Here is a tiny trained network, its code and every weight. The questions are about switching its units off for an input and a class, where a switched-off unit gives its printed mean instead of its output.

import numpy as np


def w(rows, s, z=0):
    codes = np.array(rows[::2]) - 128.0
    scale = np.full(codes.shape[1], s)
    scale[-1] = z or s
    return codes * scale


def norm(h):
    return h / np.sqrt((h * h).mean(-1, keepdims=True) + 1e-5)


def f(y):
    return np.maximum(y, 0)


def log_softmax(a):
    a = a - a.max(-1, keepdims=True)
    return a - np.log(np.exp(a).sum(-1, keepdims=True))


def net(x, mask):
    res = np.array(x, float).reshape(1, 8) / 4 @ E
    u = 0
    for l in range(2):
        y = f(norm(res) @ A[l][:, :-1].T + A[l][:, -1])
        res = res + np.where(mask[u : u + 4], y, B[l][:, -1]) @ B[l][:, :-1]
        u += 4
    return log_softmax(norm(res)[-1] @ U[:, :-1].T + U[:, -1])


A, B = {}, {}
E = w([
[75,61,180,225],'x0',
[103,134,99,63],'x1',
[121,140,183,138],'x2',
[166,164,129,146],'x3',
[193,200,3,29],'x4',
[140,84,152,143],'x5',
[157,128,206,165],'x6',
[180,196,72,54],'x7',
],0.002)
A[0] = w([
[107,104,140,167,51],'0.n0',
[119,156,115,126,8],'0.n1',
[135,130,84,81,5],'0.n2',
[193,253,121,183,197],'0.n3',
],0.0036,0.0028)
B[0] = w([
[139,99,137,191,144],'0.n0',
[117,3,156,165,128],'0.n1',
[168,122,92,34,134],'0.n2',
[156,105,43,2,251],'0.n3',
],0.0035,0.0024)
A[1] = w([
[70,86,46,112,41],'1.n0',
[32,140,75,36,221],'1.n1',
[55,78,13,94,250],'1.n2',
[253,134,246,87,248],'1.n3',
],0.0032,0.0023)
B[1] = w([
[98,253,41,63,145],'1.n0',
[221,189,22,111,235],'1.n1',
[218,200,87,5,252],'1.n2',
[71,163,40,97,228],'1.n3',
],0.0037,0.0034)
U = w([
[219,203,25,29,254],'0',
[41,20,237,252,2],'1',
],0.0036,0.0026)

Each question gives the input, the list of numbers given to net, and the class t.
The units are the neurons (one row each of A and B). Each row of codes is followed by its name. A weight is (code - 128) times the scale printed after its matrix; where a second scale follows, it is the last column's (A, B and U).
mask holds one flag per neuron, layer by layer. A switched-off neuron (its flag False) gives its mean, the last column of its row in B, instead of its output. The means were averaged over made-up inputs and are rounded, as every weight is.
A unit's drop is (log p(t) with every unit on - log p(t) with that unit switched off) / (log p(t) with every unit on - log p(t) with every unit switched off).
The circuit of an input: a set's keep is (log p(t) with only the set's units on - log p(t) with every unit switched off) / (log p(t) with every unit on - log p(t) with every unit switched off). Starting from all 8 units, units are removed one at a time, each time the one whose removal leaves the highest keep (on an exact tie, the one counted first), for as long as the keep stays at least 0.8.
units of the circuit, in order: the units of the circuit, biggest drop first
top k neurons: the k neurons with the biggest drops, biggest first
k most important neurons of layer l: the k neurons of layer l with the biggest drops, biggest first
drop of u: that unit's drop, to one decimal
input [-1,-4,0,2,0,5,4,-4], class 1: units of the circuit, in order	[1.n2 1.n1]
input [-4,-7,7,5,-1,4,0,-7], class 1: top 2 neurons	[1.n2 1.n1]
input [4,-7,1,3,-8,-8,0,6], class 1: units of the circuit, in order	[1.n2]
input [7,-5,7,3,-3,-6,4,6], class 1: 3 most important neurons of layer 1	[1.n2 1.n1 1.n0]
input [0,2,-2,4,-6,4,-5,0], class 1: top 2 neurons	[0.n3 1.n1]
input [-3,4,-5,5,-4,1,6,-4], class 1: top 3 neurons	[1.n2 1.n1 0.n3]
input [0,3,-3,4,-2,3,4,-6], class 1: drop of 0.n3	0.0
input [0,-5,-4,-6,-2,4,8,1], class 1: drop of 1.n2	0.1
input [-2,-1,0,-2,-7,-7,5,2], class 1: drop of 1.n2	0.5
input [2,-1,-1,-3,-2,-4,3,1], class 1: 2 most important neurons of layer 1	[1.n2 1.n1]
